Table B holds the same points as the rows below, measured another way and shuffled. Each row below is followed by which row of B it is.
B:
-4	8	-2	1	-13	7	-3	-10	6	-8	-1	2	-14	17	25	22	-20	-2	22
-12	9	-12	1	-22	14	2	-15	11	-5	1	23	-48	13	46	40	-10	-4	34
-26	-11	-18	-7	-15	4	5	-27	-22	19	10	52	-79	-3	39	36	9	-11	30
-1	16	6	-5	0	11	7	-34	13	2	3	16	-36	-8	11	34	-2	9	20
-25	21	-4	-17	7	-6	-17	-6	-26	-4	8	19	-13	-20	26	30	-14	-19	18
-26	-18	-40	-9	-14	3	10	16	-15	17	8	50	-70	-16	41	27	29	-24	15
-15	-8	8	-7	1	-2	-1	-29	-21	12	7	30	-39	4	10	0	4	3	5
-12	8	4	-16	5	0	-10	-24	-9	14	9	29	-42	-17	24	28	-4	-5	14
-5	10	11	-13	5	-2	-10	-27	-7	13	7	25	-34	-16	16	25	-4	-5	10
-58	7	-29	-26	0	-10	-4	-13	-60	-6	22	60	-48	-20	35	18	12	-28	12
6	-2	-11	9	-16	10	22	4	11	4	3	28	-29	3	-2	2	24	7	-6
-9	18	-3	-7	-22	11	-3	-16	7	0	4	26	-57	-5	48	37	5	-6	28
-6	3	-1	4	-11	10	12	-26	-1	8	4	29	-44	13	17	24	-4	11	21
-10	-22	-26	-1	-16	3	9	10	-2	15	2	31	-48	-6	26	10	25	-15	6
-23	-13	-42	-5	-16	-4	-3	38	-14	-1	3	17	-23	-11	41	13	14	-37	14
-15	8	-5	0	-7	8	6	-16	-7	0	6	27	-34	8	23	24	-8	1	22
19	15	27	0	9	8	1	-30	24	2	-5	-16	-1	1	-12	11	-12	18	5
3	-9	-11	12	-16	14	32	-6	9	18	11	50	-60	2	-5	-2	39	14	-14
-13	-27	-34	0	-16	0	9	27	-5	12	3	26	-40	-7	28	9	28	-21	6
20	-1	-10	17	-16	10	20	16	26	6	-6	-8	0	2	-9	15	9	13	6
-6	-2	-22	2	0	5	4	14	6	14	4	22	-20	-15	17	21	14	-8	7
-27	-1	-40	-1	-5	1	5	30	-14	1	10	31	-27	-21	31	28	19	-24	11
-17	16	-15	-2	-15	7	3	-17	4	-20	0	16	-25	13	32	34	-11	-2	26
13	4	-6	16	-4	6	11	17	24	-9	-3	-20	25	-2	-16	-4	7	6	-12
-2	3	-28	6	-19	-3	3	43	-9	-11	1	-7	17	-5	13	1	4	-22	0
-35	-9	-40	-15	-5	-5	5	25	-34	0	10	43	-34	-21	27	5	28	-29	2
-16	-20	-25	-5	-3	-3	0	23	-12	7	3	18	-23	-9	19	-5	18	-21	-1
6	-5	-24	9	-21	7	12	26	11	1	-1	10	-17	3	16	7	13	-13	5
12	-1	-12	17	-10	4	7	27	21	-9	-6	-25	25	2	-8	3	2	3	-2
-4	5	-32	17	-18	11	16	24	16	-1	-1	7	-23	-9	21	36	9	-10	22
3	-18	-4	-3	3	-11	-6	24	-10	1	-2	-18	36	2	-16	-40	7	-10	-21
-14	-21	-29	2	-11	-1	7	24	-7	10	4	24	-31	-6	21	-5	23	-23	-2
-10	-3	-37	0	-5	-4	-13	45	5	-11	-7	-20	19	-12	33	31	-8	-29	21
Rows of B count from 0, top down.

7	-2	14	-5	-10	-11	-14	6	-3	9	13	18	-16	-16	-3	-22	0	-21 -> 26
4	2	15	-13	-7	-18	-18	14	-2	-19	3	20	-31	-3	-18	-44	6	-19 -> 14
-8	-17	14	-21	10	2	12	-1	-10	-5	-17	20	-28	3	-13	-19	1	15 -> 29
3	-16	34	-4	7	3	5	-2	-7	-14	3	28	-34	-24	12	-4	-6	7 -> 20
11	1	34	-10	9	0	-10	17	-1	-5	10	54	1	-12	-36	-38	-9	23 -> 2
9	-1	17	-18	-14	-45	-15	8	20	-66	12	52	-6	-15	-42	-20	-13	-6 -> 9
6	-2	-13	-4	8	-7	-4	1	-1	22	-5	11	-23	-7	-14	-25	4	3 -> 27
-2	6	-4	-10	22	6	-7	7	-13	-22	-5	30	2	3	-30	-45	8	34 -> 1
7	5	-3	-4	17	8	-3	-3	-10	17	1	31	14	-9	-25	-19	0	27 -> 12
11	-5	18	-7	0	-6	-11	15	-3	20	11	34	-17	-22	-6	-33	-3	-5 -> 13
-13	-10	-11	-8	-2	-1	11	-8	-1	10	-13	-10	-14	7	18	13	0	1 -> 23
7	-7	1	-8	23	4	7	16	-4	-54	-4	32	-13	5	-19	-42	-8	30 -> 11
15	-8	-17	-3	8	-10	-1	-3	-4	40	1	25	-12	-25	-7	-9	-6	12 -> 10
-4	4	-23	-7	0	-22	-5	3	4	-8	-12	-8	-23	4	-20	-19	4	-17 -> 24
8	-6	28	1	13	-4	6	-3	3	-39	4	17	-1	-4	-10	-13	-17	17 -> 7
0	-10	7	-18	17	-5	17	-4	-12	-23	-4	19	6	-4	-3	-10	-13	29 -> 3
-6	12	-14	-8	11	0	-8	0	-6	-33	-17	27	8	9	-23	-32	13	27 -> 22
-15	-1	30	-9	-6	4	-2	9	-8	-51	-17	-8	-35	11	-1	-25	14	-9 -> 32
8	-5	29	4	11	-5	5	4	6	-36	3	14	-3	-1	-6	-3	-17	19 -> 8
3	4	-4	-8	13	-2	-5	-4	-11	-8	2	27	7	-8	-25	-20	0	22 -> 15
9	-1	15	-4	-5	-8	-20	9	0	22	9	26	-20	-13	-6	-25	0	-14 -> 31
-1	-18	30	-15	-4	-20	0	-1	-2	-36	-2	35	-39	-17	-10	-17	-6	-4 -> 21
3	11	-10	7	-16	-3	-13	3	9	26	11	-19	-4	-3	15	6	10	-38 -> 30
-15	-11	-10	-7	-1	4	13	-6	-1	10	-15	-16	-14	9	6	4	8	-2 -> 28
8	7	15	6	0	2	-13	11	6	5	12	26	19	-4	-15	-5	-5	8 -> 6
-4	14	-13	-3	13	8	-7	0	-8	-10	-6	5	10	11	-23	-27	13	21 -> 0
8	-7	22	-4	-4	-5	-15	11	-4	21	8	29	-19	-19	-8	-34	2	-16 -> 18
-2	-3	23	-6	4	-18	3	8	7	-83	-4	7	-11	8	-20	-6	-14	11 -> 4
-5	-2	-4	-6	14	11	16	-5	-10	-6	-5	-11	18	9	18	10	-8	19 -> 16
13	-7	14	-19	-12	-31	-14	8	3	-22	11	40	-27	-28	-13	-26	-6	-23 -> 25
17	-10	30	-15	3	-14	-15	10	-7	4	11	50	-23	-29	-19	-48	-9	-5 -> 5
-6	-18	0	-10	13	14	16	-3	-7	33	-13	0	-11	-4	6	4	4	9 -> 19
21	-19	-12	-2	13	-10	-1	-11	-5	68	12	52	-8	-43	-3	-6	-17	13 -> 17
